[[  7   9  12   6 -17  15 -18   5   9   3 -21  -7  17]
 [-10   7   7   2 -10 -37   0   4  16   8   7  10  15]
 [  7 -12   7 -23  16  10  31  17  -2   0  25  14   3]]
=>
[[  7 -10   7]
 [  9   7 -12]
 [ 12   7   7]
 [  6   2 -23]
 [-17 -10  16]
 [ 15 -37  10]
 [-18   0  31]
 [  5   4  17]
 [  9  16  -2]
 [  3   8   0]
 [-21   7  25]
 [ -7  10  14]
 [ 17  15   3]]

[[  1  15   7  30 -28]
 [-16 -13   7   5  -9]
 [-13  15  14  -8  -2]
 [ 14  15  -1  14  -6]
 [  1  28 -14   5  -6]
 [-13   8 -12  -1   7]]
=>
[[  1 -16 -13  14   1 -13]
 [ 15 -13  15  15  28   8]
 [  7   7  14  -1 -14 -12]
 [ 30   5  -8  14   5  -1]
 [-28  -9  -2  -6  -6   7]]

[[-15 -19  -7  -4  -7  -6 -10  -2]
 [ -3 -20  12   5   6 -10  -2  -6]
 [  1  -1  -3  10 -12  12  -1   0]
 [ 14 -19   3   8  -4 -14   5  11]
 [ -3 -17 -13  -2  18  -3  10  -1]
 [-28   9  16 -22  22  -1 -24 -31]
 [ -2  15  -4  -1 -21  10  -2   4]
 [ -1  -1  25   1  -5  14 -23  -9]
 [-16   4 -12 -14   7   1 -14 -10]
 [  4  -2   8   3  -5 -11   8   5]]
=>
[[-15  -3   1  14  -3 -28  -2  -1 -16   4]
 [-19 -20  -1 -19 -17   9  15  -1   4  -2]
 [ -7  12  -3   3 -13  16  -4  25 -12   8]
 [ -4   5  10   8  -2 -22  -1   1 -14   3]
 [ -7   6 -12  -4  18  22 -21  -5   7  -5]
 [ -6 -10  12 -14  -3  -1  10  14   1 -11]
 [-10  -2  -1   5  10 -24  -2 -23 -14   8]
 [ -2  -6   0  11  -1 -31   4  -9 -10   5]]

[[  3 -22  26  -3   5 -17  20 -16  15   5 -13   8  -4   6]
 [ -2  -1   0  10   4  -9   5   7 -15  -7  -4  -2  -7  12]
 [ -1  10  23 -29   3  -9  11   9   5 -12   9  -4  -6 -17]
 [ 23 -16  26   2  -9 -11 -37   3   9  -3 -21 -11 -15 -22]
 [ -9  -6  -1  10  -6   4  12  19   1   7  10   6  -6  -7]]
=>
[[  3  -2  -1  23  -9]
 [-22  -1  10 -16  -6]
 [ 26   0  23  26  -1]
 [ -3  10 -29   2  10]
 [  5   4   3  -9  -6]
 [-17  -9  -9 -11   4]
 [ 20   5  11 -37  12]
 [-16   7   9   3  19]
 [ 15 -15   5   9   1]
 [  5  -7 -12  -3   7]
 [-13  -4   9 -21  10]
 [  8  -2  -4 -11   6]
 [ -4  -7  -6 -15  -6]
 [  6  12 -17 -22  -7]]

[[ 32  15]
 [-13  -1]]
=>
[[ 32 -13]
 [ 15  -1]]

[[ -1 -27 -16 -30]
 [  6  12   8 -19]
 [ 20  14  -3 -16]
 [ 12  -3  -8 -21]
 [  9  15  17 -19]
 [  2  10   8  -4]
 [ 18 -10 -22 -21]]
=>
[[ -1   6  20  12   9   2  18]
 [-27  12  14  -3  15  10 -10]
 [-16   8  -3  -8  17   8 -22]
 [-30 -19 -16 -21 -19  -4 -21]]

[[-24   9]
 [  5   4]
 [-12  -1]
 [ 12   2]
 [ -4 -19]
 [ -8 -33]
 [  8   2]
 [-10   6]
 [ 18   5]
 [  4  -9]
 [ -1  -8]]
=>
[[-24   5 -12  12  -4  -8   8 -10  18   4  -1]
 [  9   4  -1   2 -19 -33   2   6   5  -9  -8]]

[[ 10  28 -12  18   4   0   0]
 [ -6  17  -1   3  19  -2 -28]
 [ -3   6  -9   5   1   6  -8]
 [ 24   5 -16  -8  -5  -5   7]
 [-26   5  19  27   4   4  -2]
 [-19 -11  17   9   1   8   3]
 [  2  -2 -30 -17   4  -9 -35]
 [ 35   2  -6 -13  -5  -2  23]
 [ 10  18 -26  -2   2  -5 -15]
 [ 13  -3  -3  -8   2   9   4]]
=>
[[ 10  -6  -3  24 -26 -19   2  35  10  13]
 [ 28  17   6   5   5 -11  -2   2  18  -3]
 [-12  -1  -9 -16  19  17 -30  -6 -26  -3]
 [ 18   3   5  -8  27   9 -17 -13  -2  -8]
 [  4  19   1  -5   4   1   4  -5   2   2]
 [  0  -2   6  -5   4   8  -9  -2  -5   9]
 [  0 -28  -8   7  -2   3 -35  23 -15   4]]
---
[[ 24  -5 -12  31  -1   7 -35  24  -3 -26  -3]
 [ -1 -21  12   0   5 -26  11 -10  23  16  -9]
 [ -4   0 -12  32  22  15  -2 -33  32  11  -9]
 [  0  26  11  16 -25  14 -29   2   1   0  28]
 [  5  25 -27 -37 -12   2   4   6 -22  20  17]
 [-25  25 -23 -11 -34   6  10  14 -39  20 -22]
 [ 20   3   1  -2 -10  -7  -2   9  23  18 -14]]
=>
[[-14  18  23   9  -2  -7 -10  -2   1   3  20]
 [-22  20 -39  14  10   6 -34 -11 -23  25 -25]
 [ 17  20 -22   6   4   2 -12 -37 -27  25   5]
 [ 28   0   1   2 -29  14 -25  16  11  26   0]
 [ -9  11  32 -33  -2  15  22  32 -12   0  -4]
 [ -9  16  23 -10  11 -26   5   0  12 -21  -1]
 [ -3 -26  -3  24 -35   7  -1  31 -12  -5  24]]

[[  5   5 -19   4  -2 -10 -34  12 -10 -11]
 [  6   7   9   0   2  -1  15  -3  12   4]]
=>
[[  4  12  -3  15  -1   2   0   9   7   6]
 [-11 -10  12 -34 -10  -2   4 -19   5   5]]

[[  4   5 -25 -16 -27 -35 -23 -12  -1  14 -19  31]
 [ -5 -21  -2  -1  42   6  33  -5 -14  -8  -5 -19]
 [ -4 -20  39  21  -5  39   1   6 -12  -5  41 -18]]
=>
[[-18  41  -5 -12   6   1  39  -5  21  39 -20  -4]
 [-19  -5  -8 -14  -5  33   6  42  -1  -2 -21  -5]
 [ 31 -19  14  -1 -12 -23 -35 -27 -16 -25   5   4]]

[[-15   1 -28 -26  -4  11 -11   5  28  37  18 -19  14   8  28]
 [  9   4  17  15  -3  -3   7   1 -19 -28  -2   9   2  -3 -15]
 [ 26  12  29  36  -5   1   7   0 -19 -21   5  15  -2   0  -7]
 [ 11   4  40  25   6   9  23  11 -29 -35   5  24  -4   2 -14]
 [ 11   6   8   1   7   1   8  -3   0  12 -10  14   6 -14   8]
 [-17   0  -6  -6  13  25 -10 -11  30   2  21  -9  29  -3 -15]]
=>
[[-15  -3  29  -9  21   2  30 -11 -10  25  13  -6  -6   0 -17]
 [  8 -14   6  14 -10  12   0  -3   8   1   7   1   8   6  11]
 [-14   2  -4  24   5 -35 -29  11  23   9   6  25  40   4  11]
 [ -7   0  -2  15   5 -21 -19   0   7   1  -5  36  29  12  26]
 [-15  -3   2   9  -2 -28 -19   1   7  -3  -3  15  17   4   9]
 [ 28   8  14 -19  18  37  28   5 -11  11  -4 -26 -28   1 -15]]

[[ 10 -19 -32   1  -7  -6  -6  -1  24  -9  -5 -11]
 [  9 -18 -32   9 -19  -2 -15  19  27  13  -1 -19]
 [ 13 -22 -40  -1  -1  -2   0  -8  31 -15  -3  -4]
 [  2  -7 -12   8 -19   2 -14  26  10  29   5 -10]
 [ -8   1   5 -17  20   2  15 -27 -16 -24   4  22]
 [  8 -16 -29 -15  20   1  16 -30  16 -32   0  19]
 [ -4  -1   2  13 -27   0 -22  35   1  38   4 -20]]
=>
[[-20   4  38   1  35 -22   0 -27  13   2  -1  -4]
 [ 19   0 -32  16 -30  16   1  20 -15 -29 -16   8]
 [ 22   4 -24 -16 -27  15   2  20 -17   5   1  -8]
 [-10   5  29  10  26 -14   2 -19   8 -12  -7   2]
 [ -4  -3 -15  31  -8   0  -2  -1  -1 -40 -22  13]
 [-19  -1  13  27  19 -15  -2 -19   9 -32 -18   9]
 [-11  -5  -9  24  -1  -6  -6  -7   1 -32 -19  10]]

[[ 27  16  22  -7  -8 -17   1   6  18  35  -7  14  17   2]
 [  2  36  17 -23 -29 -13   1  34  14 -31  25  -2 -18   7]]
=>
[[  7 -18  -2  25 -31  14  34   1 -13 -29 -23  17  36   2]
 [  2  17  14  -7  35  18   6   1 -17  -8  -7  22  16  27]]

[[-26   0 -20  -6]
 [-34 -26  18 -38]]
=>
[[-38  18 -26 -34]
 [ -6 -20   0 -26]]

[[ -3 -14  20  12  -3  17]
 [-11  -4  -3  -9 -10 -38]
 [ -8   2  18  -9   4 -17]
 [ -4  -3   4  -6   8 -14]
 [-21  15 -11 -20 -12  -7]
 [ -6   9  28 -17  -5 -15]
 [ -5   0  -1   3  27 -31]]
=>
[[-31  27   3  -1   0  -5]
 [-15  -5 -17  28   9  -6]
 [ -7 -12 -20 -11  15 -21]
 [-14   8  -6   4  -3  -4]
 [-17   4  -9  18   2  -8]
 [-38 -10  -9  -3  -4 -11]
 [ 17  -3  12  20 -14  -3]]
